Here is a tiny trained network, its code and every weight. The questions are about switching its units off for an input and a class, where a switched-off unit gives its printed mean instead of its output.

import numpy as np


def w(rows, s, z=0):
    codes = np.array(rows[::2]) - 128.0
    scale = np.full(codes.shape[1], s)
    scale[-1] = z or s
    return codes * scale


def norm(h):
    return h / np.sqrt((h * h).mean(-1, keepdims=True) + 1e-5)


def f(y):
    return np.maximum(y, 0)


def log_softmax(a):
    a = a - a.max(-1, keepdims=True)
    return a - np.log(np.exp(a).sum(-1, keepdims=True))


def net(x, mask):
    res = np.array(x, float).reshape(1, 4) / 4 @ E
    u = 0
    for l in range(2):
        y = f(norm(res) @ A[l][:, :-1].T + A[l][:, -1])
        res = res + np.where(mask[u : u + 4], y, B[l][:, -1]) @ B[l][:, :-1]
        u += 4
    return log_softmax(norm(res)[-1] @ U[:, :-1].T + U[:, -1])


A, B = {}, {}
E = w([
[124,117,130,122,145,142,123,150],'x0',
[200,78,81,5,157,130,150,101],'x1',
[210,116,138,164,135,199,119,111],'x2',
[169,153,205,137,117,68,222,173],'x3',
],0.0021)
A[0] = w([
[201,123,147,214,118,224,148,97,10],'L0N1',
[3,150,152,97,165,43,115,121,138],'L0N2',
[71,170,153,213,164,141,80,166,75],'L0N3',
[77,112,49,174,116,146,11,139,129],'L0N4',
],0.0035,0.0011)
B[0] = w([
[25,230,166,31,66,160,90,229,221],'L0N1',
[120,192,185,74,116,254,97,188,255],'L0N2',
[217,106,156,77,186,59,98,45,231],'L0N3',
[158,98,90,200,78,127,226,115,251],'L0N4',
],0.004,0.0027)
A[1] = w([
[174,191,245,165,167,71,229,242,68],'L1N1',
[125,174,224,251,141,48,30,97,114],'L1N2',
[190,172,139,24,144,205,62,100,254],'L1N3',
[191,199,108,127,111,184,79,183,23],'L1N4',
],0.0028,0.0011)
B[1] = w([
[123,83,3,199,92,212,78,37,243],'L1N1',
[170,49,123,6,230,31,178,194,189],'L1N2',
[109,159,222,180,130,31,126,162,252],'L1N3',
[37,178,164,67,99,170,174,122,172],'L1N4',
],0.0041,0.0038)
U = w([
[44,239,229,79,55,186,119,215,192],'0',
[193,65,166,102,234,3,137,144,221],'1',
[115,78,15,207,67,211,142,91,3],'2',
],0.0061,0.00047)

Each question gives the input, the list of numbers given to net, and the class t.
The units are the neurons (one row each of A and B). Each row of codes is followed by its name. A weight is (code - 128) times the scale printed after its matrix; where a second scale follows, it is the last column's (A, B and U).
mask holds one flag per neuron, layer by layer. A switched-off neuron (its flag False) gives its mean, the last column of its row in B, instead of its output. The means were averaged over made-up inputs and are rounded, as every weight is.
A unit's drop is (log p(t) with every unit on - log p(t) with that unit switched off) / (log p(t) with every unit on - log p(t) with every unit switched off).
unit that matters most: the unit with the biggest drop
k most important neurons: the k neurons with the biggest drops, biggest first
k most important neurons of layer l: the k neurons of layer l with the biggest drops, biggest first
input [2,-8,-6,-4], class 1: 2 most important neurons -> L0N3; L1N2
input [8,-4,-1,1], class 1: unit that matters most -> L0N3
input [-3,-5,1,4], class 1: 3 most important neurons -> L1N2; L0N3; L0N4
input [-6,3,7,6], class 0: 2 most important neurons -> L0N1; L0N4
input [6,-6,-6,-8], class 2: 2 most important neurons of layer 0 -> L0N4; L0N1
input [-7,6,7,-2], class 0: 4 most important neurons -> L0N1; L0N3; L1N2; L1N4
input [-1,5,6,4], class 0: 2 most important neurons -> L0N1; L0N3
input [6,0,3,5], class 2: 2 most important neurons -> L1N1; L0N2
input [7,6,8,3], class 0: 3 most important neurons -> L0N1; L0N3; L1N2
input [8,-6,3,1], class 1: 3 most important neurons -> L0N3; L1N2; L0N2
input [3,6,7,-7], class 0: 3 most important neurons of layer 1 -> L1N1; L1N3; L1N2
input [-8,-5,-3,2], class 1: 3 most important neurons -> L0N3; L1N2; L0N1
input [-4,-7,-6,3], class 1: 4 most important neurons -> L0N3; L1N2; L0N1; L1N4
input [-8,2,-2,6], class 2: unit that matters most -> L1N1
input [4,6,-3,8], class 2: 2 most important neurons -> L1N1; L0N3
input [1,6,2,-5], class 1: 3 most important neurons -> L1N1; L1N3; L0N2
input [1,5,2,8], class 2: 2 most important neurons of layer 1 -> L1N1; L1N2
input [-6,-6,-3,8], class 2: 2 most important neurons of layer 1 -> L1N1; L1N3
input [-4,6,4,-5], class 1: 2 most important neurons of layer 1 -> L1N1; L1N3
input [7,8,8,5], class 0: 3 most important neurons of layer 0 -> L0N3; L0N1; L0N4
input [-1,6,7,-1], class 0: 2 most important neurons of layer 0 -> L0N1; L0N3
input [-6,-5,1,1], class 1: unit that matters most -> L1N2
input [0,8,8,4], class 0: 2 most important neurons of layer 0 -> L0N3; L0N1
